Below are the code and all the weights of a small trained network. Each question names an input and a class and asks about switching units off, where a switched-off unit gives its printed mean instead of its output.

import numpy as np


def w(rows, s, z=0):
    codes = np.array(rows[::2]) - 128.0
    scale = np.full(codes.shape[1], s)
    scale[-1] = z or s
    return codes * scale


def norm(h):
    return h / np.sqrt((h * h).mean(-1, keepdims=True) + 1e-5)


def f(y):
    return np.maximum(y, 0)


def log_softmax(a):
    a = a - a.max(-1, keepdims=True)
    return a - np.log(np.exp(a).sum(-1, keepdims=True))


def net(x, mask):
    res = np.array(x, float).reshape(1, 2) / 4 @ E
    u = 0
    for l in range(3):
        y = f(norm(res) @ A[l][:, :-1].T + A[l][:, -1])
        res = res + np.where(mask[u : u + 6], y, B[l][:, -1]) @ B[l][:, :-1]
        u += 6
    return log_softmax(norm(res)[-1] @ U[:, :-1].T + U[:, -1])


A, B = {}, {}
E = w([
[143,146,120,225,158,92,36],'x0',
[63,254,108,136,43,74,195],'x1',
],0.01)
A[0] = w([
[139,103,155,132,178,148,71,135],'0.n0',
[163,124,188,1,81,161,115,2],'0.n1',
[150,87,74,147,177,190,68,168],'0.n2',
[82,135,145,54,122,81,142,170],'0.n3',
[54,95,46,218,123,177,211,53],'0.n4',
[139,110,119,21,181,144,130,89],'0.n5',
],0.0093,0.002)
B[0] = w([
[254,254,64,149,158,216,125,227],'0.n0',
[72,68,254,93,47,116,121,205],'0.n1',
[106,155,146,187,179,138,130,254],'0.n2',
[155,83,73,124,128,140,192,204],'0.n3',
[159,97,87,119,156,142,69,165],'0.n4',
[25,91,138,145,120,75,159,207],'0.n5',
],0.008,0.0069)
A[1] = w([
[205,122,153,173,153,119,2,254],'1.n0',
[90,39,126,104,97,145,75,14],'1.n1',
[116,98,164,71,185,174,122,127],'1.n2',
[201,193,135,97,32,147,217,68],'1.n3',
[113,160,140,92,51,37,30,81],'1.n4',
[115,129,127,71,117,125,188,93],'1.n5',
],0.0083,0.001)
B[1] = w([
[176,235,171,80,2,167,184,254],'1.n0',
[56,154,152,179,249,89,68,163],'1.n1',
[77,230,39,127,22,113,155,179],'1.n2',
[196,176,26,105,200,118,107,228],'1.n3',
[106,30,108,97,72,114,61,167],'1.n4',
[176,179,160,91,155,106,178,200],'1.n5',
],0.0093,0.0071)
A[2] = w([
[55,162,178,84,122,80,141,224],'2.n0',
[154,198,172,160,121,108,130,247],'2.n1',
[2,96,57,94,119,99,202,191],'2.n2',
[148,73,114,116,88,159,135,65],'2.n3',
[153,50,142,61,88,159,206,117],'2.n4',
[112,109,65,201,199,73,91,4],'2.n5',
],0.0086,0.0022)
B[2] = w([
[88,45,135,92,158,92,123,215],'2.n0',
[178,96,211,125,155,132,165,251],'2.n1',
[134,56,177,152,224,164,133,254],'2.n2',
[190,167,94,96,127,85,101,129],'2.n3',
[29,55,209,248,31,133,4,175],'2.n4',
[50,181,98,141,152,183,97,142],'2.n5',
],0.012,0.0068)
U = w([
[54,143,58,156,150,108,32,132],'0',
[167,134,61,65,197,77,190,167],'1',
[147,82,123,89,123,122,86,2],'2',
[212,189,196,164,99,195,127,177],'3',
[128,76,108,116,106,170,94,3],'4',
[32,2,217,127,168,130,151,154],'5',
[139,55,89,122,97,177,108,7],'6',
[111,110,160,133,5,60,57,127],'7',
],0.016,0.0088)

Each question gives the input, the list of numbers given to net, and the class t.
The units are the neurons (one row each of A and B). Each row of codes is followed by its name. A weight is (code - 128) times the scale printed after its matrix; where a second scale follows, it is the last column's (A, B and U).
mask holds one flag per neuron, layer by layer. A switched-off neuron (its flag False) gives its mean, the last column of its row in B, instead of its output. The means were averaged over made-up inputs and are rounded, as every weight is.
A unit's drop is (log p(t) with every unit on - log p(t) with that unit switched off) / (log p(t) with every unit on - log p(t) with every unit switched off).
The circuit of an input: a set's keep is (log p(t) with only the set's units on - log p(t) with every unit switched off) / (log p(t) with every unit on - log p(t) with every unit switched off). Starting from the 12 units with the biggest drops (on a tie, the unit counted first), units are removed one at a time, each time the one whose removal leaves the highest keep (on an exact tie, the one counted first), for as long as the keep stays at least 0.8.
circuit, biggest first: the units of the circuit, biggest drop first
most important unit: the unit with the biggest drop
k most important neurons: the k neurons with the biggest drops, biggest first
k most important neurons of layer l: the k neurons of layer l with the biggest drops, biggest first
drop of u: that unit's drop, to one decimal
input [-7,6], class 5: circuit, biggest first -> (1.n0, 2.n2)
input [-2,6], class 1: most important unit -> 1.n3
input [4,3], class 7: 4 most important neurons -> (0.n0, 1.n4, 0.n5, 0.n2)
input [4,6], class 0: 3 most important neurons -> (1.n0, 0.n5, 0.n0)
input [-3,-7], class 3: 4 most important neurons -> (0.n0, 0.n2, 1.n2, 2.n2)
input [6,4], class 7: 2 most important neurons -> (0.n0, 1.n4)
input [-7,5], class 5: circuit, biggest first -> (2.n4, 1.n0)
input [8,7], class 7: 4 most important neurons -> (0.n0, 0.n5, 1.n4, 1.n3)
input [-2,-5], class 3: 2 most important neurons -> (0.n0, 0.n2)
input [4,4], class 7: circuit, biggest first -> (0.n0, 1.n4)
input [2,6], class 0: 3 most important neurons -> (1.n0, 1.n4, 2.n5)
input [-4,3], class 5: 4 most important neurons -> (0.n0, 0.n1, 2.n4, 1.n0)
input [4,2], class 7: 3 most important neurons -> (0.n0, 1.n4, 0.n2)
input [-6,8], class 1: 2 most important neurons -> (1.n3, 0.n5)
input [-4,8], class 1: circuit, biggest first -> (1.n3)
input [5,5], class 7: 2 most important neurons -> (0.n0, 0.n5)
input [0,0], class 0: 3 most important neurons of layer 1 -> (1.n5, 1.n0, 1.n2)
input [-3,3], class 1: 3 most important neurons -> (1.n3, 0.n5, 1.n0)
input [8,4], class 7: 2 most important neurons of layer 0 -> (0.n0, 0.n2)
input [7,4], class 7: 2 most important neurons -> (0.n0, 1.n4)
input [2,5], class 0: 2 most important neurons of layer 0 -> (0.n0, 0.n5)
input [7,3], class 7: 3 most important neurons of layer 1 -> (1.n4, 1.n3, 1.n5)
input [4,8], class 0: 2 most important neurons of layer 1 -> (1.n0, 1.n4)
input [-4,2], class 5: drop of 0.n0 -> 3.4
input [6,5], class 7: drop of 0.n0 -> 1.0
